Below are the code and all the weights of a small trained network. Each question names an input and a target symbol and asks about switching units off, where a switched-off unit gives its printed mean instead of its output.

import numpy as np


def w(rows, s, z=0):
    codes = np.array(rows[::2]) - 128.0
    scale = np.full(codes.shape[1], s)
    scale[-1] = z or s
    return codes * scale


def f(y):
    return np.maximum(y, 0)


def softmax(a):
    e = np.exp(a - a.max(-1, keepdims=True))
    return e / e.sum(-1, keepdims=True)


def log_softmax(a):
    a = a - a.max(-1, keepdims=True)
    return a - np.log(np.exp(a).sum(-1, keepdims=True))


def net(x, mask):
    ids = ['αβγεζηθπψ'.index(c) for c in x.split()]
    T = len(ids)
    res = E[ids] + P[:T]
    u = 0
    for l in range(3):
        q, k, v = (res @ M[l].T for M in (Q, K, V))
        z = softmax(np.where(np.tri(T) > 0, q @ k.T / 3**0.5, -1e9)) @ v
        res = res + np.where(mask[u], z, O[l][:, -1]) @ O[l][:, :-1]
        u += 1
        y = f(res @ A[l][:, :-1].T + A[l][:, -1])
        res = res + np.where(mask[u : u + 8], y, B[l][:, -1]) @ B[l][:, :-1]
        u += 8
    return log_softmax(res[-1] @ U[:, :-1].T + U[:, -1])


Q, K, V, O, A, B = {}, {}, {}, {}, {}, {}
E = w([
[105,174,144,156,205,174],'α',
[140,105,102,70,230,138],'β',
[131,177,152,40,143,91],'γ',
[194,163,143,158,49,147],'ε',
[214,123,127,54,68,94],'ζ',
[207,88,99,161,129,174],'η',
[214,61,77,34,167,120],'θ',
[36,123,63,75,49,255],'π',
[116,221,175,160,104,138],'ψ',
],0.0069)
P = w([
[134,123,64,123,99,144],'0',
[117,73,187,105,79,176],'1',
[182,176,146,80,103,215],'2',
[81,134,3,116,72,98],'3',
[157,208,45,161,125,59],'4',
[97,103,114,90,87,160],'5',
[179,177,214,139,167,91],'6',
],0.0041)
Q[0] = w([
[210,111,195,95,161,30],'0.h0',
[155,118,119,39,106,191],'0.h0',
[40,8,109,255,141,27],'0.h0',
],0.016)
K[0] = w([
[83,139,24,167,121,145],'0.h0',
[123,107,187,139,147,187],'0.h0',
[103,105,100,186,137,6],'0.h0',
],0.024)
V[0] = w([
[143,159,151,146,169,94],'0.h0',
[182,123,204,185,184,47],'0.h0',
[223,145,152,177,169,2],'0.h0',
],0.0051)
O[0] = w([
[152,121,176,164,161,118,72],'0.h0',
[171,134,225,173,171,80,1],'0.h0',
[182,135,254,147,169,121,4],'0.h0',
],0.005,0.0027)
A[0] = w([
[92,66,138,154,147,82,74],'0.n0',
[34,7,140,202,123,20,94],'0.n1',
[61,6,179,196,135,37,56],'0.n2',
[76,39,158,173,110,72,40],'0.n3',
[58,16,183,185,154,38,5],'0.n4',
[177,195,113,119,171,161,218],'0.n5',
[94,83,150,162,111,88,63],'0.n6',
[102,33,174,185,130,22,47],'0.n7',
],0.013,0.0033)
B[0] = w([
[173,169,153,63,116,112,128],'0.n0',
[219,149,75,137,125,163,128],'0.n1',
[45,107,85,168,158,129,128],'0.n2',
[148,158,127,154,76,72,128],'0.n3',
[127,123,47,75,53,195,128],'0.n4',
[41,1,191,191,90,52,252],'0.n5',
[140,133,87,104,127,140,128],'0.n6',
[185,169,195,50,132,195,128],'0.n7',
],0.0085,0.0039)
Q[1] = w([
[75,130,84,79,97,244],'1.h0',
[225,94,253,157,178,101],'1.h0',
[184,186,69,170,202,80],'1.h0',
],0.024)
K[1] = w([
[158,216,84,137,189,185],'1.h0',
[151,90,143,190,104,4],'1.h0',
[194,125,218,146,169,101],'1.h0',
],0.029)
V[1] = w([
[108,142,159,90,135,128],'1.h0',
[82,201,186,2,106,46],'1.h0',
[145,94,135,153,135,176],'1.h0',
],0.0089)
O[1] = w([
[139,124,107,178,131,143,37],'1.h0',
[159,63,101,254,144,198,2],'1.h0',
[114,163,156,85,127,87,146],'1.h0',
],0.0074,0.00074)
A[1] = w([
[151,228,127,146,204,187,3],'1.n0',
[217,206,98,133,251,144,20],'1.n1',
[173,251,138,139,207,185,76],'1.n2',
[153,155,117,135,183,129,71],'1.n3',
[202,188,163,152,222,141,100],'1.n4',
[207,222,124,157,216,167,63],'1.n5',
[168,191,117,128,166,141,77],'1.n6',
[180,183,119,139,215,152,77],'1.n7',
],0.03,0.0058)
B[1] = w([
[112,137,205,27,158,90,128],'1.n0',
[157,82,253,58,153,127,128],'1.n1',
[139,128,138,125,160,104,128],'1.n2',
[168,67,157,168,75,156,128],'1.n3',
[54,147,132,42,151,128,128],'1.n4',
[146,141,166,44,123,160,128],'1.n5',
[131,117,122,128,108,67,128],'1.n6',
[179,102,74,67,139,142,128],'1.n7',
],0.023)
Q[2] = w([
[172,137,130,183,160,3],'2.h0',
[127,56,236,101,83,149],'2.h0',
[224,129,246,127,183,126],'2.h0',
],0.044)
K[2] = w([
[96,32,216,111,61,103],'2.h0',
[78,142,10,155,94,77],'2.h0',
[158,112,130,188,136,2],'2.h0',
],0.046)
V[2] = w([
[106,145,99,115,156,177],'2.h0',
[123,72,95,83,250,119],'2.h0',
[226,83,100,85,62,114],'2.h0',
],0.02)
O[2] = w([
[170,61,225,96,69,116,178],'2.h0',
[109,97,37,200,86,2,2],'2.h0',
[138,156,157,196,236,121,240],'2.h0',
],0.011,0.006)
A[2] = w([
[53,90,32,132,68,221,108],'2.n0',
[87,110,37,160,93,167,203],'2.n1',
[84,120,63,137,44,131,73],'2.n2',
[243,56,85,210,187,170,62],'2.n3',
[217,186,160,178,34,159,42],'2.n4',
[131,176,140,159,159,56,215],'2.n5',
[148,157,129,164,154,30,1],'2.n6',
[234,7,103,196,146,193,166],'2.n7',
],0.015,0.0078)
B[2] = w([
[145,205,100,127,76,201,214],'2.n0',
[188,165,156,178,165,3,203],'2.n1',
[78,79,193,76,162,116,180],'2.n2',
[131,81,222,144,38,128,217],'2.n3',
[171,57,101,205,90,136,177],'2.n4',
[38,75,51,92,83,121,250],'2.n5',
[222,117,137,149,199,246,183],'2.n6',
[126,181,52,140,186,103,255],'2.n7',
],0.021,0.0077)
U = w([
[151,139,203,19,74,74,110],'α',
[129,92,148,76,203,80,129],'β',
[123,188,86,197,145,91,168],'γ',
[60,180,231,217,244,201,177],'ε',
[67,105,213,196,76,136,137],'ζ',
[111,122,21,3,115,90,126],'η',
[165,84,106,192,135,166,2],'θ',
[217,87,94,32,77,98,148],'π',
[158,176,91,94,51,179,153],'ψ',
],0.0056,0.0053)

Each question gives the input, a string of symbols that net reads in full, and the target symbol t.
The units are the heads (3 rows each of Q, K, V and O) and the neurons (one row each of A and B). Each row of codes is followed by its name. A weight is (code - 128) times the scale printed after its matrix; where a second scale follows, it is the last column's (O, A, B and U).
mask holds one flag per unit, layer by layer, with each layer's heads first. A switched-off unit (its flag False) gives its mean, the last column of its rows in O or B, instead of its output. The means were averaged over made-up inputs and are rounded, as every weight is.
A unit's drop is (log p(t) with every unit on - log p(t) with that unit switched off) / (log p(t) with every unit on - log p(t) with every unit switched off).
The circuit of an input: a set's keep is (log p(t) with only the set's units on - log p(t) with every unit switched off) / (log p(t) with every unit on - log p(t) with every unit switched off). Starting from the 12 units with the biggest drops (on a tie, the unit counted first), units are removed one at a time, each time the one whose removal leaves the highest keep (on an exact tie, the one counted first), for as long as the keep stays at least 0.8.
units of the circuit, in order: the units of the circuit, biggest drop first
unit that matters most: the unit with the biggest drop
top k neurons: the k neurons with the biggest drops, biggest first
input ζ γ γ β ζ, target γ: units of the circuit, in order => 1.h0; 2.n1; 2.h0
input ε θ ζ γ β ζ, target γ: units of the circuit, in order => 1.h0; 2.h0; 2.n1
input ε ψ θ θ ζ ζ, target θ: units of the circuit, in order => 2.n6; 2.h0; 2.n5
input ζ β η γ ζ ψ, target γ: units of the circuit, in order => 1.h0; 2.h0; 2.n1; 0.h0
input ζ γ ε γ θ ε, target γ: unit that matters most => 2.n7
input ζ ζ α ε, target ζ: top 2 neurons => 0.n5; 2.n3
input β ε ζ α π, target ψ: units of the circuit, in order => 2.h0; 2.n0
input α ε η α, target ε: units of the circuit, in order => 0.n5; 2.h0
input η ζ ζ θ θ, target ζ: top 2 neurons => 2.n3; 2.n5
input ζ ψ β γ η ε β, target η: units of the circuit, in order => 2.n5; 2.h0; 0.h0
input η η γ ζ, target η: top 2 neurons => 2.n5; 0.n5
input α ψ α η α ζ, target η: units of the circuit, in order => 2.h0; 2.n5; 1.h0; 0.h0
input ε γ γ γ η ε γ, target η: units of the circuit, in order => 2.n5; 2.h0; 0.n5
input ψ β β β ε, target β: units of the circuit, in order => 2.n2; 2.h0; 2.n1
input β ζ π β ε ζ γ, target α: units of the circuit, in order => 0.h0; 2.h0; 2.n7
input θ ζ θ η, target ζ: top neuron => 2.n3
input θ ζ ε ε θ ψ ψ, target θ: top 3 neurons => 2.n6; 0.n5; 2.n5
input ζ α ζ α, target α: top 2 neurons => 2.n2; 2.n1
input ε π α α η, target γ: top 2 neurons => 2.n7; 0.n5
input ζ η α ζ ζ, target α: top 2 neurons => 0.n5; 2.n2
input β β α ζ ε, target α: top 3 neurons => 0.n5; 2.n2; 2.n1
